Small tables with named rows and columns. After each table, cells are looked up by row and column.

zanad.tsv
	vod	pes	ripo	dugug	baf	lizi	palodiz
lifomer	-0.1	0.1	-0.2	0.0	-0.2	-0.3	-0.5
gidazov	-0.1	0.1	-0.4	-0.1	-0.5	0.0	-0.4
piv	-0.3	-0.4	0.1	-0.3	0.2	0.2	-0.4
pifo	0.1	0.1	-0.4	0.6	-0.3	-0.3	-0.4
zabez	0.4	0.5	-0.5	-0.3	-0.3	0.2	0.1

What is the pes of zabez in zanad?
0.5
What is the ripo of lifomer in zanad?
-0.2
What is the palodiz of pifo in zanad?
-0.4
What is the palodiz of piv in zanad?
-0.4
What is the vod of piv in zanad?
-0.3
What is the pes of pifo in zanad?
0.1
What is the ripo of piv in zanad?
0.1
What is the palodiz of gidazov in zanad?
-0.4
What is the lizi of zabez in zanad?
0.2
What is the vod of gidazov in zanad?
-0.1
What is the lizi of lifomer in zanad?
-0.3
What is the ripo of pifo in zanad?
-0.4
What is the palodiz of zabez in zanad?
0.1
What is the dugug of pifo in zanad?
0.6
What is the ripo of zabez in zanad?
-0.5
What is the baf of zabez in zanad?
-0.3
What is the vod of lifomer in zanad?
-0.1
What is the lizi of gidazov in zanad?
0.0
What is the palodiz of lifomer in zanad?
-0.5
What is the ripo of gidazov in zanad?
-0.4
Row with the largest pes: zabez

dadipu =
         befe    rur   turu  pofat  lozagu    led  kivebe  ferobi
nub     -1.52  -5.97  -3.67   3.90   -2.71  -6.38   -5.26   -2.98
leneb   -1.44  -1.97  -0.42   4.36   -6.02  -3.17   -4.80    0.90
vufuti  -1.71  -5.76  -3.36   3.64   -2.99  -6.17   -4.87   -2.79
nare    -1.47  -1.99  -0.30   4.33   -6.11  -3.16   -4.74    1.05
sez     -0.89  -5.53  -4.08   5.01   -2.60  -6.77   -6.17   -2.52
dilef   -1.08  -2.57  -1.44   4.56   -5.36  -3.98   -4.99    0.05
dimela  -1.14  -2.44  -1.28   4.55   -5.47  -3.79   -4.98    0.16
daf     -1.51  -2.00  -0.24   4.35   -6.18  -3.15   -4.68    1.11
letop   -1.11  -5.80  -4.19   4.94   -2.28  -6.80   -6.25   -2.92
niden   -1.64  -5.86  -3.47   3.72   -2.90  -6.26   -5.03   -2.87
bano    -1.21  -2.21  -1.03   4.49   -5.62  -3.55   -4.91    0.33
ros     -1.84  -5.63  -3.14   3.49   -3.22  -6.03   -4.62   -2.67
daz     -0.97  -5.63  -4.14   5.01   -2.46  -6.80   -6.23   -2.69

What is the befe of dimela in dadipu?
-1.14
What is the kivebe of dilef in dadipu?
-4.99
What is the led of vufuti in dadipu?
-6.17
What is the pofat of letop in dadipu?
4.94
What is the lozagu of vufuti in dadipu?
-2.99
What is the ferobi of vufuti in dadipu?
-2.79
What is the lozagu of nub in dadipu?
-2.71
What is the pofat of nub in dadipu?
3.90

vobem =
fields: bog, gedabob, kozi, bab, kab, lotevi, mumezib
nunan: [134, 124, 138, 122, 163, 127, 141]
dufun: [90, 102, 100, 39, 115, 79, 99]
lus: [168, 100, 96, 117, 55, 125, 98]
zin: [164, 101, 88, 73, 101, 133, 118]
dav: [197, 163, 106, 135, 167, 118, 195]
poroz: [111, 40, 137, 62, 41, 135, 122]
zono: [201, 137, 173, 173, 149, 177, 103]
kan: [83, 127, 68, 122, 56, 172, 117]
bisiso: [112, 204, 128, 189, 141, 95, 173]
voza: [41, 71, 88, 127, 97, 57, 176]
fas: [156, 139, 185, 75, 108, 141, 81]

What is the bog of kan in vobem?
83
What is the bog of lus in vobem?
168
What is the kozi of poroz in vobem?
137
What is the bab of zono in vobem?
173
What is the gedabob of zin in vobem?
101
What is the lotevi of fas in vobem?
141
What is the mumezib of dufun in vobem?
99
What is the bab of poroz in vobem?
62
What is the kab of bisiso in vobem?
141
What is the kozi of bisiso in vobem?
128
What is the gedabob of dav in vobem?
163
What is the lotevi of poroz in vobem?
135
What is the bab of dufun in vobem?
39
What is the mumezib of lus in vobem?
98
What is the bog of voza in vobem?
41
What is the kozi of zin in vobem?
88

kifuv.csv
,mar,suvef,gere,ludigem
ket,-66.13,10.59,-56.34,85.69
manule,67.28,30.98,66.96,-24.92
sof,69.88,-0.02,32.88,-8.84
sut,-10.23,-9.75,-39.22,16.83

What is the mar of manule in kifuv? 67.28
What is the gere of manule in kifuv? 66.96
What is the ludigem of sof in kifuv? -8.84
What is the mar of sof in kifuv? 69.88
What is the gere of sut in kifuv? -39.22
What is the mar of ket in kifuv? -66.13
What is the suvef of ket in kifuv? 10.59

kivarut =
,fak,zinesom,muba,vab,sezubo,bam,paveba,ruz,ruvibal,fam
tez,32,153,26,219,140,69,6,129,13,181
nagunar,108,115,102,119,118,115,114,118,119,120
tebafu,138,165,148,70,106,87,67,155,62,110
folat,91,128,70,132,122,121,99,126,111,138
sesoma,76,141,51,148,126,119,77,129,91,151
kisina,81,138,56,143,125,121,84,129,98,148
fuguk,115,114,116,114,114,115,114,115,115,114
taduv,110,115,102,120,117,116,114,117,118,119

taduv, vab: 120
nagunar, bam: 115
sesoma, fam: 151
taduv, sezubo: 117
fuguk, fam: 114
tebafu, fam: 110
fuguk, zinesom: 114
fuguk, ruz: 115
taduv, ruz: 117
taduv, ruvibal: 118
tebafu, fak: 138
folat, sezubo: 122
kisina, muba: 56
nagunar, muba: 102
nagunar, paveba: 114
fuguk, muba: 116
taduv, fam: 119

